Each row is followed by its group and then its class within the group.
[ -1 -20 -20   1   6  13   3  17  28  44 -20  16 -68 -41 -81 -10  -3  22
  18   2  -1  -4  17   6 -25 -44   7 -38  -9 -20 -10   6  -3] -> A.D
[ 11  13  10  -2   8   1   8   6 -18  14 -18   8 -47 -30 -32   0  13  10
  17   7 -22   7  -1  14  -5 -29  -7 -21 -17 -19 -12  -9  -7] -> A.G
[  0 -20 -10   3  13   3   1   5 -16   3  -1  16  32 -10  -6  -3  16  -6
  -3 -12   0 -19  10 -12  -5  23  -2   0  15  10 -11  24 -19] -> Z.Y
[ 12  39 -11   0  24  13  -9  -4 -46  37 -19 -27  31   1 -81  22   4  -4
   5 -19  47 -11  24 -19  14 -16 -21 -15 -18  16 -23 -31 -16] -> A.G
[  8 -46   3   3  13  -6   1   3 -14  31   1  35  10 -25 -59  -5  20  11
  12  -2  -9 -15  14  -9 -11  10   4 -28  -4 -14  -2  26 -11] -> Z.Q
[  2 -37   5   9  19  -5  12  10 -12  28 -11  64 -19 -55 -53 -11  24   5
  17  -4 -37 -20  17 -11 -15  17   5 -37 -14 -31 -12  43 -30] -> Z.Q
[  1 -16  16  -4   9 -13   5  -1  -9 -22   0  22   5 -17  36 -11  17  -1
  -1   0 -23   2 -13   2   1  31  -9  -4  -3  -1 -17  16 -13] -> Z.Y
[ -3 -14  10  -2   8  -1   7  -1 -12 -20   4  13   3  -5  36  -6  14  -9
  -3  -2 -15 -10  -3   1   1  22  -3   3   1   5  -7  22 -10] -> Z.Y
[ 19  11   2  -8  13  -8   5   7 -27  24  -9  -8 -18 -23 -63  21   9   6
  14  -6 -13   3   6  -4  -2 -12 -13 -25 -15  -7  -5   1  -3] -> A.D
[ -4 -40 -11   4  12   8   5  14   5  17 -13  55 -12 -46 -15 -17  19  -6
  -6  -3 -19 -24  19  -1 -21  17  15  -8  -2 -18 -16  40 -29] -> Z.Y
[  3   4  -4  -4  13  -2  -7   2 -11  19 -18  -3 -23 -11 -49   3   7  18
  14  15  -6   6   4  11   0 -22 -13 -34  -6 -13 -15 -11   4] -> A.G
[ -2 -23   1   5  14  -7  -5   3  -6  -5  -8  14   8 -15 -13 -10  13   3
   3  -1  -6 -11   7  -2  -6  11  -3 -16  -1  -1 -19   5 -20] -> Z.Q
[-18  30 -25   0  32   3  -1  16 -13  -9 -18  -4  30 -12 -11   2  11 -14
 -17 -16  20 -15  22 -22   2  25  -4  17   2  27 -30  -2 -22] -> Z.Y
[  9  -2   4   0   3  -1   5 -57 -18  17   0  14 -10 -16  -9  12  14  -2
  12  -1 -24 -10   1  -3  -6  10  -8  -7  -3  -7   6  25 -11] -> Z.N
[ 17  -9  11   2   3  -2   3  -3 -11  -3   4  10   0  -5 -16  -3  11  -1
   0  -9   3   4  -2   0  -2   5  -9  -4  -7   6  -9   5 -14] -> Z.Q

Each row is followed by its group and then its class within the group.
[ -1  -2  40 -11  10   3  15  -4  -6   1  -8  -4  10 -12 -11  20   0 -26
   2   6   6  -5 -17   9 -35  10  -5  -3 -16  15   0 -20  -4] -> J.(68)
[ -9  22  44 -44 -21 -12  28  16  10  30  21  -5  34   2  -5   1   6 -17
  26  -6   5   2   9 -25 -39  50  30 -19  -4 -32  -6 -35   0] -> V.(46)
[ 45  40 -44   7  58  -2  33  -8   3  40  36 -36   9  -8   1   6  45 -25
  -6 -23   7   4  21 -15  55  39   5   4  -1   3   9  -7  11] -> V.(44)
[  0   6  43 -16   8  -3  20   0  -5  10  -3  -7   8 -18 -13  20 -12 -28
 -11  12   4   6 -13  -6 -38  18 -11  -2 -22   5   0 -24  -7] -> J.(53)
[ 18  10 -34  19   8  -9   3   2   3  25  21 -26 -19 -14  -6   5 -30  42
 -28  22 -19  30 -13 -12  37 -10  -8  15   3 -22   3  -1  -8] -> L.(54)
[ 19  32  -4 -13  24  -8  26  -3  13  29  22  -9  12  -4  -3  -3  20 -29
  20 -14  10  12  43 -15   8  43  22 -10   3 -12   6 -20   7] -> V.(46)
[ 12 -13  12 -31 -45   0  34   1   6  34  29 -26  -3 -12 -18  19   7  21
 -56  14  19  19 -20  30  22  27   3  15  -9   1   4 -39   9] -> U.(52)
[-16 -19  30 -27 -42   6   7   5  -6  -4  -6   7   9   5  -4   2  11  -5
 -18  -2  10 -26 -35  11 -15   5  -4   0 -10  10  -8 -10  -1] -> U.(52)
[ 25   8   5   6  47   3  23 -11  -8   6  13 -31   2 -22 -11  25   0 -13
 -25  11   0  14 -15   2  -2   9 -14   2 -15  16  10 -18  -3] -> J.(53)
[ -3  11  23  -4  11  -2   3   4  -9   6  -2   3  -3 -21  -9  12 -26 -16
 -10  10 -17   1 -40 -15  -6  -5 -17   5 -17  -6   3  -3  -8] -> J.(55)
[ 10   3 -18  20  23   8  -5   3 -11  -2   6 -28  17  -9   2  22   4  31
 -31  15 -25   8 -63 -15   0 -32 -21  11  -9  10   8  -2  -1] -> L.(57)
[ 30   0 -32  32  68   4   7  -3 -11   5  12 -52  -6  -7 -10   7 -14  29
 -13  12 -21  25   3 -19  18 -15  -5  -3   8   2  10  21  -4] -> L.(57)
